Below is a small trained network, with its code and all its weights. Each question gives an input and a class and asks what happens when units are switched off, that is, made to give their printed mean instead of their output.

import numpy as np


def w(rows, s, z=0):
    codes = np.array(rows[::2]) - 128.0
    scale = np.full(codes.shape[1], s)
    scale[-1] = z or s
    return codes * scale


def norm(h):
    return h / np.sqrt((h * h).mean(-1, keepdims=True) + 1e-5)


def f(y):
    return np.maximum(y, 0)


def log_softmax(a):
    a = a - a.max(-1, keepdims=True)
    return a - np.log(np.exp(a).sum(-1, keepdims=True))


def net(x, mask):
    res = np.array(x, float).reshape(1, 5) / 4 @ E
    u = 0
    for l in range(2):
        y = f(norm(res) @ A[l][:, :-1].T + A[l][:, -1])
        res = res + np.where(mask[u : u + 3], y, B[l][:, -1]) @ B[l][:, :-1]
        u += 3
    return log_softmax(norm(res)[-1] @ U[:, :-1].T + U[:, -1])


A, B = {}, {}
E = w([
[253,110,76,50],'x0',
[68,60,177,29],'x1',
[152,221,249,64],'x2',
[78,175,77,51],'x3',
[252,168,172,18],'x4',
],0.0069)
A[0] = w([
[138,14,154,98,131],'0.n0',
[131,143,101,163,254],'0.n1',
[163,254,143,164,122],'0.n2',
],0.013,0.0089)
B[0] = w([
[215,155,202,69,203],'0.n0',
[196,9,197,90,254],'0.n1',
[212,229,203,142,192],'0.n2',
],0.011,0.0083)
A[1] = w([
[150,105,164,99,72],'1.n0',
[124,118,129,247,84],'1.n1',
[67,121,145,90,4],'1.n2',
],0.015,0.0031)
B[1] = w([
[131,99,154,166,254],'1.n0',
[164,144,81,10,168],'1.n1',
[48,66,204,178,148],'1.n2',
],0.014,0.0069)
U = w([
[189,192,189,78,212],'0',
[181,85,5,65,203],'1',
[89,202,51,154,1],'2',
[91,207,40,162,33],'3',
[67,192,131,146,43],'4',
[94,65,164,143,199],'5',
[86,169,87,155,3],'6',
],0.021,0.0078)

Each question gives the input, the list of numbers given to net, and the class t.
The units are the neurons (one row each of A and B). Each row of codes is followed by its name. A weight is (code - 128) times the scale printed after its matrix; where a second scale follows, it is the last column's (A, B and U).
mask holds one flag per neuron, layer by layer. A switched-off neuron (its flag False) gives its mean, the last column of its row in B, instead of its output. The means were averaged over made-up inputs and are rounded, as every weight is.
A unit's drop is (log p(t) with every unit on - log p(t) with that unit switched off) / (log p(t) with every unit on - log p(t) with every unit switched off).
The circuit of an input: a set's keep is (log p(t) with only the set's units on - log p(t) with every unit switched off) / (log p(t) with every unit on - log p(t) with every unit switched off). Starting from all 6 units, units are removed one at a time, each time the one whose removal leaves the highest keep (on an exact tie, the one counted first), for as long as the keep stays at least 0.8.
circuit, biggest first: the units of the circuit, biggest drop first
top k neurons: the k neurons with the biggest drops, biggest first
k most important neurons of layer l: the k neurons of layer l with the biggest drops, biggest first
drop of u: that unit's drop, to one decimal
input [2,7,-7,-2,1], class 0: circuit, biggest first -> 0.n0
input [0,-5,-2,-2,-3], class 1: top 2 neurons -> 1.n1, 0.n0
input [1,-4,-5,-5,4], class 5: circuit, biggest first -> 0.n1, 1.n1, 0.n2
input [-7,-6,0,5,-4], class 0: top 2 neurons -> 0.n2, 1.n1
input [-2,7,8,6,0], class 5: circuit, biggest first -> 1.n2, 0.n2, 0.n0
input [-3,6,6,2,-1], class 5: top 2 neurons -> 1.n2, 0.n2
input [-8,-4,-1,0,-4], class 1: top 2 neurons -> 1.n1, 0.n0
input [-3,-8,-2,-3,-3], class 1: top 2 neurons -> 1.n1, 0.n0
input [1,8,-8,3,4], class 0: 2 most important neurons of layer 0 -> 0.n0, 0.n1
input [-3,-5,-3,5,-7], class 1: drop of 1.n1 -> 0.4
input [-5,-3,-4,0,-6], class 1: drop of 1.n0 -> 0.0
input [8,8,-8,-7,-4], class 0: drop of 0.n2 -> -0.4
